Below are the code and all the weights of a small trained network. Each question names an input and a class and asks about switching units off, where a switched-off unit gives its printed mean instead of its output.

import numpy as np


def w(rows, s, z=0):
    codes = np.array(rows[::2]) - 128.0
    scale = np.full(codes.shape[1], s)
    scale[-1] = z or s
    return codes * scale


def f(y):
    return y / 2 * (1 + np.tanh(0.7978845608 * (y + 0.044715 * y**3)))


def log_softmax(a):
    a = a - a.max(-1, keepdims=True)
    return a - np.log(np.exp(a).sum(-1, keepdims=True))


def net(x, mask):
    res = np.array(x, float).reshape(1, 5) / 4 @ E
    y = f(res @ A[0][:, :-1].T + A[0][:, -1])
    res = res + np.where(mask, y, B[0][:, -1]) @ B[0][:, :-1]
    return log_softmax(res[-1] @ U[:, :-1].T + U[:, -1])


A, B = {}, {}
E = w([
[154,147,232,181,110,185,101,115,140,80,141,58],'x0',
[173,77,164,59,176,181,112,53,69,123,170,162],'x1',
[106,90,119,172,99,194,202,143,61,128,137,79],'x2',
[162,109,102,144,11,90,72,81,78,107,104,175],'x3',
[174,117,130,172,150,122,175,137,136,22,151,183],'x4',
],0.012)
A[0] = w([
[141,149,162,104,197,106,40,121,217,136,144,158,162],'neuron 1',
[107,158,119,190,117,109,137,178,201,128,107,92,136],'neuron 2',
[148,114,152,162,191,121,195,142,140,44,138,183,93],'neuron 3',
[116,134,154,95,255,156,185,142,164,152,145,98,27],'neuron 4',
[137,99,190,73,209,179,109,109,93,124,141,148,97],'neuron 5',
[116,124,165,99,146,144,92,128,122,244,119,69,100],'neuron 6',
[144,121,210,150,147,163,121,143,166,123,129,81,57],'neuron 7',
[117,130,138,125,136,122,117,130,105,181,130,110,3],'neuron 8',
[122,95,60,89,185,129,201,154,132,181,131,176,110],'neuron 9',
[132,132,149,131,146,116,104,117,155,122,129,152,11],'neuron 10',
[138,116,133,119,102,131,83,104,73,120,138,154,112],'neuron 11',
[142,115,126,104,144,136,130,98,95,129,135,139,64],'neuron 12',
[124,104,122,161,148,185,220,134,63,174,152,85,168],'neuron 13',
[116,101,114,150,99,153,163,125,92,119,127,105,34],'neuron 14',
[119,136,181,143,151,155,95,131,135,116,128,98,67],'neuron 15',
[135,133,180,139,95,143,108,119,137,98,139,102,190],'neuron 16',
],0.014,0.0046)
B[0] = w([
[101,125,184,67,147,109,169,197,84,41,32,124,234],'neuron 1',
[195,86,141,139,146,133,230,124,134,205,197,112,230],'neuron 2',
[104,140,72,85,98,223,60,135,187,85,165,71,219],'neuron 3',
[204,50,140,182,6,134,96,124,87,171,90,172,248],'neuron 4',
[160,116,116,157,154,110,249,142,155,204,190,91,229],'neuron 5',
[118,131,61,106,95,211,96,127,184,45,176,92,230],'neuron 6',
[69,177,96,150,183,58,81,78,107,138,150,161,200],'neuron 7',
[147,155,142,137,181,171,68,180,181,110,174,160,151],'neuron 8',
[82,200,107,164,200,59,71,59,91,134,145,129,245],'neuron 9',
[136,135,160,106,135,146,103,217,164,143,148,168,141],'neuron 10',
[172,79,122,185,83,135,143,134,98,165,116,117,196],'neuron 11',
[110,184,147,143,163,100,138,172,199,186,176,126,163],'neuron 12',
[113,123,176,57,134,98,166,169,107,53,38,134,242],'neuron 13',
[161,140,190,86,171,114,98,215,157,124,100,165,172],'neuron 14',
[125,193,115,145,170,96,70,112,124,158,130,144,175],'neuron 15',
[89,134,67,126,149,74,96,83,87,135,107,160,197],'neuron 16',
],0.014,0.016)
U = w([
[104,155,207,64,162,121,166,183,115,67,37,155,142],'0',
[77,218,85,178,181,75,73,68,81,138,121,157,145],'1',
[126,139,148,154,163,146,254,127,170,193,176,94,98],'2',
[93,164,88,112,93,250,70,121,196,66,155,80,148],'3',
[160,64,161,212,13,144,72,123,86,163,74,201,225],'4',
[72,137,124,109,131,123,227,56,78,79,65,82,232],'5',
[64,151,212,150,104,194,148,73,154,141,104,148,2],'6',
],0.0091,0.0032)

Each question gives the input, the list of numbers given to net, and the class t.
The units are the neurons (one row each of A and B). Each row of codes is followed by its name. A weight is (code - 128) times the scale printed after its matrix; where a second scale follows, it is the last column's (A, B and U).
mask holds one flag per neuron, in row order. A switched-off neuron (its flag False) gives its mean, the last column of its row in B, instead of its output. The means were averaged over made-up inputs and are rounded, as every weight is.
A unit's drop is (log p(t) with every unit on - log p(t) with that unit switched off) / (log p(t) with every unit on - log p(t) with every unit switched off).
unit that matters most: the unit with the biggest drop
top k neurons: the k neurons with the biggest drops, biggest first
drop of u: that unit's drop, to one decimal
input [-2,-3,-6,-5,7], class 3: top neuron => [neuron 3]
input [-3,-5,3,2,-1], class 2: top 3 neurons => [neuron 4; neuron 1; neuron 2]
input [-1,3,6,-4,-6], class 0: top 2 neurons => [neuron 13; neuron 3]
input [3,3,-6,-7,-3], class 4: top 2 neurons => [neuron 4; neuron 13]
input [-6,8,6,1,-2], class 2: top 3 neurons => [neuron 5; neuron 1; neuron 12]
input [0,2,-6,-1,-5], class 0: top 2 neurons => [neuron 1; neuron 3]
input [7,6,2,-2,1], class 1: top 4 neurons => [neuron 7; neuron 16; neuron 15; neuron 2]
input [4,5,-1,1,0], class 2: top 2 neurons => [neuron 5; neuron 9]
input [1,-4,3,2,6], class 3: top 2 neurons => [neuron 3; neuron 5]
input [4,7,-4,-8,6], class 4: top 2 neurons => [neuron 4; neuron 2]
input [-5,-6,-6,5,2], class 0: top 3 neurons => [neuron 4; neuron 5; neuron 1]
input [-5,-6,-4,-2,3], class 2: top 4 neurons => [neuron 2; neuron 13; neuron 7; neuron 16]
input [-8,-6,4,8,-7], class 1: top 4 neurons => [neuron 4; neuron 3; neuron 9; neuron 5]
input [7,-7,4,-7,-5], class 1: top 3 neurons => [neuron 7; neuron 15; neuron 5]
input [-3,-5,1,4,4], class 2: unit that matters most => neuron 4
input [-5,-4,-8,4,7], class 0: drop of neuron 6 => 0.2
input [2,6,6,7,7], class 3: drop of neuron 3 => 2.3
input [-5,-4,2,2,-6], class 3: drop of neuron 6 => 0.9
input [-4,-5,-3,-7,-6], class 4: drop of neuron 3 => 0.5
input [4,7,3,-2,-2], class 2: unit that matters most => neuron 5
